Below are the code and all the weights of a small trained network. Each question names an input and a class and asks about switching units off, where a switched-off unit gives its printed mean instead of its output.

import numpy as np


def w(rows, s, z=0):
    codes = np.array(rows[::2]) - 128.0
    scale = np.full(codes.shape[1], s)
    scale[-1] = z or s
    return codes * scale


def norm(h):
    return h / np.sqrt((h * h).mean(-1, keepdims=True) + 1e-5)


def f(y):
    return y / 2 * (1 + np.tanh(0.7978845608 * (y + 0.044715 * y**3)))


def log_softmax(a):
    a = a - a.max(-1, keepdims=True)
    return a - np.log(np.exp(a).sum(-1, keepdims=True))


def net(x, mask):
    res = np.array(x, float).reshape(1, 3) / 4 @ E
    u = 0
    for l in range(2):
        y = f(norm(res) @ A[l][:, :-1].T + A[l][:, -1])
        res = res + np.where(mask[u : u + 10], y, B[l][:, -1]) @ B[l][:, :-1]
        u += 10
    return log_softmax(norm(res)[-1] @ U[:, :-1].T + U[:, -1])


A, B = {}, {}
E = w([
[217,134,254],'x0',
[223,8,64],'x1',
[40,24,215],'x2',
],0.0073)
A[0] = w([
[2,45,102,92],'0.n0',
[24,187,98,71],'0.n1',
[123,62,41,70],'0.n2',
[168,93,110,107],'0.n3',
[179,151,172,22],'0.n4',
[80,192,140,117],'0.n5',
[139,71,72,81],'0.n6',
[67,124,62,3],'0.n7',
[121,177,30,94],'0.n8',
[139,173,50,9],'0.n9',
],0.029,0.0037)
B[0] = w([
[253,157,156,254],'0.n0',
[11,86,90,236],'0.n1',
[20,87,111,223],'0.n2',
[98,142,70,186],'0.n3',
[123,62,211,183],'0.n4',
[107,156,34,204],'0.n5',
[84,117,49,200],'0.n6',
[100,67,231,193],'0.n7',
[214,114,201,233],'0.n8',
[203,185,117,204],'0.n9',
],0.04,0.012)
A[1] = w([
[92,168,115,139],'1.n0',
[152,114,184,188],'1.n1',
[101,146,142,124],'1.n2',
[162,164,113,3],'1.n3',
[127,171,120,137],'1.n4',
[168,160,139,149],'1.n5',
[162,147,137,76],'1.n6',
[120,134,139,177],'1.n7',
[114,128,69,237],'1.n8',
[253,163,125,125],'1.n9',
],0.037,0.0049)
B[1] = w([
[123,78,104,159],'1.n0',
[183,61,127,246],'1.n1',
[151,127,97,130],'1.n2',
[146,82,168,151],'1.n3',
[158,107,133,134],'1.n4',
[108,185,151,169],'1.n5',
[107,162,144,154],'1.n6',
[136,134,117,136],'1.n7',
[55,130,146,223],'1.n8',
[60,254,249,254],'1.n9',
],0.052,0.014)
U = w([
[3,55,60,168],'0',
[186,6,188,162],'1',
[140,187,220,205],'2',
[86,86,155,201],'3',
[151,184,61,6],'4',
[167,181,55,29],'5',
[165,193,46,49],'6',
[134,165,64,27],'7',
],0.017,0.012)

Each question gives the input, the list of numbers given to net, and the class t.
The units are the neurons (one row each of A and B). Each row of codes is followed by its name. A weight is (code - 128) times the scale printed after its matrix; where a second scale follows, it is the last column's (A, B and U).
mask holds one flag per neuron, layer by layer. A switched-off neuron (its flag False) gives its mean, the last column of its row in B, instead of its output. The means were averaged over made-up inputs and are rounded, as every weight is.
A unit's drop is (log p(t) with every unit on - log p(t) with that unit switched off) / (log p(t) with every unit on - log p(t) with every unit switched off).
most important unit: the unit with the biggest drop
k most important neurons: the k neurons with the biggest drops, biggest first
top k neurons in layer l: the k neurons of layer l with the biggest drops, biggest first
drop when u is switched off: that unit's drop, to one decimal
input [-7,2,-5], class 1: top 3 neurons in layer 0 => [0.n8 0.n2 0.n0]
input [8,3,-4], class 1: most important unit => 0.n0
input [-4,2,-2], class 1: 2 most important neurons => [0.n8 0.n2]
input [6,8,7], class 0: 2 most important neurons => [0.n8 0.n0]
input [7,-8,4], class 0: 3 most important neurons => [0.n0 0.n8 0.n5]
input [8,0,4], class 1: 2 most important neurons => [0.n0 1.n9]
input [-7,5,4], class 1: top 4 neurons in layer 0 => [0.n7 0.n2 0.n0 0.n1]
input [-3,7,-5], class 0: 3 most important neurons => [0.n2 0.n0 1.n9]
input [7,5,-5], class 1: 2 most important neurons => [0.n4 0.n0]
input [-8,8,0], class 0: top 3 neurons in layer 0 => [0.n2 0.n6 0.n3]
input [1,-5,5], class 0: top 2 neurons in layer 0 => [0.n1 0.n8]
input [8,3,5], class 1: top 2 neurons in layer 0 => [0.n0 0.n9]
input [5,5,5], class 0: 4 most important neurons => [0.n8 0.n0 0.n9 0.n7]
input [-8,-3,7], class 1: 2 most important neurons => [0.n7 0.n0]
input [-7,6,6], class 1: top 2 neurons in layer 1 => [1.n9 1.n8]
input [6,1,-4], class 1: most important unit => 0.n0
input [-7,7,4], class 0: 3 most important neurons => [0.n2 0.n6 1.n9]
input [-6,0,3], class 1: top 4 neurons in layer 0 => [0.n0 0.n7 0.n1 0.n2]
input [6,-8,0], class 0: drop when 1.n9 is switched off => 0.1
input [0,8,2], class 0: drop when 1.n9 is switched off => 0.0
input [-6,-3,-3], class 1: drop when 0.n7 is switched off => 1.4
